Here is a tiny trained network, its code and every weight. The questions are about switching its units off for an input and a class, where a switched-off unit gives its printed mean instead of its output.

import numpy as np


def w(rows, s, z=0):
    codes = np.array(rows[::2]) - 128.0
    scale = np.full(codes.shape[1], s)
    scale[-1] = z or s
    return codes * scale


def norm(h):
    return h / np.sqrt((h * h).mean(-1, keepdims=True) + 1e-5)


def f(y):
    return y / 2 * (1 + np.tanh(0.7978845608 * (y + 0.044715 * y**3)))


def log_softmax(a):
    a = a - a.max(-1, keepdims=True)
    return a - np.log(np.exp(a).sum(-1, keepdims=True))


def net(x, mask):
    res = np.array(x, float).reshape(1, 2) / 4 @ E
    u = 0
    for l in range(2):
        y = f(norm(res) @ A[l][:, :-1].T + A[l][:, -1])
        res = res + np.where(mask[u : u + 6], y, B[l][:, -1]) @ B[l][:, :-1]
        u += 6
    return log_softmax(norm(res)[-1] @ U[:, :-1].T + U[:, -1])


A, B = {}, {}
E = w([
[126,192,65,250,35],'x0',
[246,174,26,134,203],'x1',
],0.00026)
A[0] = w([
[133,121,130,122,119,91],'0.n0',
[57,64,194,78,100,255],'0.n1',
[162,97,94,89,230,110],'0.n2',
[131,114,142,120,135,183],'0.n3',
[60,174,150,213,56,92],'0.n4',
[222,227,5,205,112,94],'0.n5',
],0.002,0.00063)
B[0] = w([
[129,130,137,118,143,118],'0.n0',
[130,146,61,202,148,223],'0.n1',
[198,149,114,92,65,171],'0.n2',
[126,128,90,152,120,147],'0.n3',
[203,171,147,84,64,171],'0.n4',
[50,147,62,191,248,244],'0.n5',
],0.0016,0.0011)
A[1] = w([
[216,104,198,54,54,2],'1.n0',
[188,187,145,126,98,152],'1.n1',
[88,57,127,196,106,112],'1.n2',
[14,105,169,78,132,145],'1.n3',
[250,101,101,40,140,97],'1.n4',
[175,103,116,60,208,153],'1.n5',
],0.0022,0.00073)
B[1] = w([
[109,178,39,176,163,108],'1.n0',
[166,112,217,115,67,160],'1.n1',
[107,102,162,9,177,189],'1.n2',
[228,141,109,115,166,113],'1.n3',
[6,59,121,77,56,241],'1.n4',
[85,144,151,168,27,253],'1.n5',
],0.0014,0.00043)
U = w([
[209,42,216,27,237,1],'0',
[82,213,5,237,254,241],'1',
[228,225,230,207,10,120],'2',
[11,35,52,53,11,162],'3',
],0.0063,0.001)

Each question gives the input, the list of numbers given to net, and the class t.
The units are the neurons (one row each of A and B). Each row of codes is followed by its name. A weight is (code - 128) times the scale printed after its matrix; where a second scale follows, it is the last column's (A, B and U).
mask holds one flag per neuron, layer by layer. A switched-off neuron (its flag False) gives its mean, the last column of its row in B, instead of its output. The means were averaged over made-up inputs and are rounded, as every weight is.
A unit's drop is (log p(t) with every unit on - log p(t) with that unit switched off) / (log p(t) with every unit on - log p(t) with every unit switched off).
The circuit of an input: a set's keep is (log p(t) with only the set's units on - log p(t) with every unit switched off) / (log p(t) with every unit on - log p(t) with every unit switched off). Starting from all 12 units, units are removed one at a time, each time the one whose removal leaves the highest keep (on an exact tie, the one counted first), for as long as the keep stays at least 0.8.
units of the circuit, in order: the units of the circuit, biggest drop first
unit that matters most: the unit with the biggest drop
top k neurons: the k neurons with the biggest drops, biggest first
top k neurons in layer l: the k neurons of layer l with the biggest drops, biggest first
drop when u is switched off: that unit's drop, to one decimal
input [7,-8], class 2: units of the circuit, in order : 1.n4, 0.n4
input [-7,8], class 3: units of the circuit, in order : 1.n4, 1.n5
input [4,-6], class 2: unit that matters most : 0.n4
input [-1,-8], class 0: top 2 neurons in layer 1 : 1.n2, 1.n5
input [-1,-6], class 0: top 3 neurons in layer 0 : 0.n2, 0.n5, 0.n1
input [3,-8], class 2: units of the circuit, in order : 0.n5, 1.n4
input [7,-6], class 2: units of the circuit, in order : 0.n4, 1.n4
input [-3,7], class 3: units of the circuit, in order : 1.n4, 0.n1
input [-2,-5], class 0: top 2 neurons : 0.n5, 1.n2
input [-2,-2], class 0: top 3 neurons : 0.n5, 0.n1, 0.n4
input [-2,-4], class 0: top 3 neurons : 0.n5, 1.n2, 1.n4
input [-1,-2], class 0: top 4 neurons in layer 1 : 1.n5, 1.n2, 1.n4, 1.n0
input [-1,-4], class 0: top 2 neurons : 0.n2, 0.n5
input [5,-2], class 2: top 2 neurons in layer 0 : 0.n4, 0.n1
input [5,-3], class 2: units of the circuit, in order : 0.n4
input [-5,0], class 3: units of the circuit, in order : 0.n5, 1.n4
input [0,-4], class 2: top 2 neurons : 0.n5, 0.n4
input [3,-2], class 2: top 2 neurons : 0.n4, 1.n1
input [-2,-3], class 0: top 4 neurons : 0.n5, 1.n2, 1.n4, 0.n1
input [-3,-5], class 0: top 3 neurons : 0.n5, 1.n2, 1.n4
input [-7,6], class 3: drop when 1.n4 is switched off : 0.3
input [-8,4], class 3: drop when 1.n4 is switched off : 0.2
input [4,-3], class 2: drop when 0.n4 is switched off : 1.7
